Below are the code and all the weights of a small trained network. Each question names an input and a target symbol and asks about switching units off, where a switched-off unit gives its printed mean instead of its output.

import numpy as np


def w(rows, s, z=0):
    codes = np.array(rows[::2]) - 128.0
    scale = np.full(codes.shape[1], s)
    scale[-1] = z or s
    return codes * scale


def f(y):
    return np.maximum(y, 0)


def softmax(a):
    e = np.exp(a - a.max(-1, keepdims=True))
    return e / e.sum(-1, keepdims=True)


def log_softmax(a):
    a = a - a.max(-1, keepdims=True)
    return a - np.log(np.exp(a).sum(-1, keepdims=True))


def net(x, mask):
    ids = ['Ωβγεηψ'.index(c) for c in x.split()]
    T = len(ids)
    res = E[ids] + P[:T]
    r = res
    for j in range(3):
        rows = slice(2 * j, 2 * j + 2)
        q, k, v = (r @ M[0][rows].T for M in (Q, K, V))
        z = softmax(np.where(np.tri(T) > 0, q @ k.T / 2**0.5, -1e9)) @ v
        o = O[0][rows]
        res = res + np.where(mask[j], z, o[:, -1]) @ o[:, :-1]
    y = f(res @ A[0][:, :-1].T + A[0][:, -1])
    res = res + np.where(mask[3:7], y, B[0][:, -1]) @ B[0][:, :-1]
    return log_softmax(res[-1] @ U[:, :-1].T + U[:, -1])


Q, K, V, O, A, B = {}, {}, {}, {}, {}, {}
E = w([
[181,140,128,67],'Ω',
[133,144,175,67],'β',
[148,135,88,168],'γ',
[120,137,162,136],'ε',
[99,137,215,247],'η',
[158,143,141,107],'ψ',
],0.014)
P = w([
[187,182,174,131],'0',
[76,181,114,145],'1',
[84,116,89,75],'2',
[174,120,155,166],'3',
[168,7,136,137],'4',
[41,114,83,80],'5',
[129,120,155,165],'6',
[61,232,69,182],'7',
[57,115,92,74],'8',
[111,117,180,155],'9',
[207,60,78,238],'10',
],0.015)
Q[0] = w([
[95,120,130,108],'h1',
[130,3,115,133],'h1',
[135,150,111,135],'h2',
[105,198,133,111],'h2',
[110,115,94,130],'h3',
[104,116,121,86],'h3',
],0.017)
K[0] = w([
[80,119,190,112],'h1',
[18,252,80,126],'h1',
[100,106,141,119],'h2',
[143,86,184,77],'h2',
[104,134,90,133],'h3',
[118,103,106,194],'h3',
],0.014)
V[0] = w([
[40,140,173,143],'h1',
[158,119,115,251],'h1',
[131,120,128,138],'h2',
[177,106,125,131],'h2',
[94,115,203,138],'h3',
[139,126,124,151],'h3',
],0.019)
O[0] = w([
[61,254,102,162,124],'h1',
[59,93,240,73,252],'h1',
[115,183,155,118,121],'h2',
[185,185,101,190,128],'h2',
[153,78,166,224,132],'h3',
[98,248,129,146,134],'h3',
],0.0098,0.0034)
A[0] = w([
[163,172,252,96,39],'n1',
[163,185,180,79,255],'n2',
[1,122,43,41,105],'n3',
[174,68,166,140,220],'n4',
],0.0085,0.0066)
B[0] = w([
[242,183,172,140,196],'n1',
[51,93,44,225,255],'n2',
[215,202,254,44,213],'n3',
[157,47,160,123,249],'n4',
],0.0088,0.0074)
U = w([
[222,123,157,152,31],'Ω',
[143,179,100,172,32],'β',
[109,79,169,88,144],'γ',
[5,135,97,138,255],'ε',
[151,192,153,86,136],'η',
[100,103,112,138,188],'ψ',
],0.014,0.0067)

Each question gives the input, a string of symbols that net reads in full, and the target symbol t.
The units are the heads (2 rows each of Q, K, V and O) and the neurons (one row each of A and B). Each row of codes is followed by its name. A weight is (code - 128) times the scale printed after its matrix; where a second scale follows, it is the last column's (O, A, B and U).
mask holds one flag per unit, heads first, then neurons. A switched-off unit (its flag False) gives its mean, the last column of its rows in O or B, instead of its output. The means were averaged over made-up inputs and are rounded, as every weight is.
A unit's drop is (log p(t) with every unit on - log p(t) with that unit switched off) / (log p(t) with every unit on - log p(t) with every unit switched off).
The circuit of an input: a set's keep is (log p(t) with only the set's units on - log p(t) with every unit switched off) / (log p(t) with every unit on - log p(t) with every unit switched off). Starting from all 7 units, units are removed one at a time, each time the one whose removal leaves the highest keep (on an exact tie, the one counted first), for as long as the keep stays at least 0.8.
circuit, biggest first: the units of the circuit, biggest drop first
unit that matters most: the unit with the biggest drop
k most important neurons: the k neurons with the biggest drops, biggest first
which heads matter: for each layer, one digit per head in row order, 1 if its drop is at least 0.15 and else 0, layers parted by /
input η γ γ ψ β γ Ω Ω γ γ, target ε: circuit, biggest first => n3, n1
input η γ ψ η η Ω ε η, target η: circuit, biggest first => n1, h1
input γ β ε ε Ω γ Ω γ, target Ω: which heads matter => 100
input ψ γ γ ε Ω ε η Ω, target Ω: unit that matters most => h1
input β γ ψ ε Ω ε γ β, target Ω: which heads matter => 110
input ε γ Ω η β ε γ ε, target β: which heads matter => 110
input ψ η ε, target ε: which heads matter => 101
input γ γ γ γ β Ω, target η: 2 most important neurons => n3, n4
input Ω η η Ω ψ, target η: circuit, biggest first => h1, n1
input γ γ ψ ε γ ψ ε β ψ, target η: circuit, biggest first => n3, h3
input ε γ ψ ε ψ γ γ ε, target ψ: circuit, biggest first => h1, n3
input γ γ ψ β ε γ γ ε ε η ε, target ε: which heads matter => 100
input β ψ ε γ γ ε ψ ψ ψ ε ψ, target ψ: circuit, biggest first => n3, n1
input γ γ γ Ω β ε ε γ, target β: circuit, biggest first => h1, h2
input η ψ η η γ Ω β, target Ω: unit that matters most => n1
input γ ψ ψ η Ω, target ψ: circuit, biggest first => n3, h1
input γ η Ω, target ε: circuit, biggest first => h1, n2
input γ Ω γ ε γ γ ψ Ω ε, target η: circuit, biggest first => n3, h3
input γ γ γ γ γ ε ψ γ η γ, target ε: 3 most important neurons => n3, n2, n4
input Ω ε γ ε γ ψ η Ω, target γ: unit that matters most => h1
input γ ψ η Ω ε ψ η η γ ε η, target η: which heads matter => 110
input ε Ω β γ β Ω ψ ψ, target β: circuit, biggest first => h1, n4
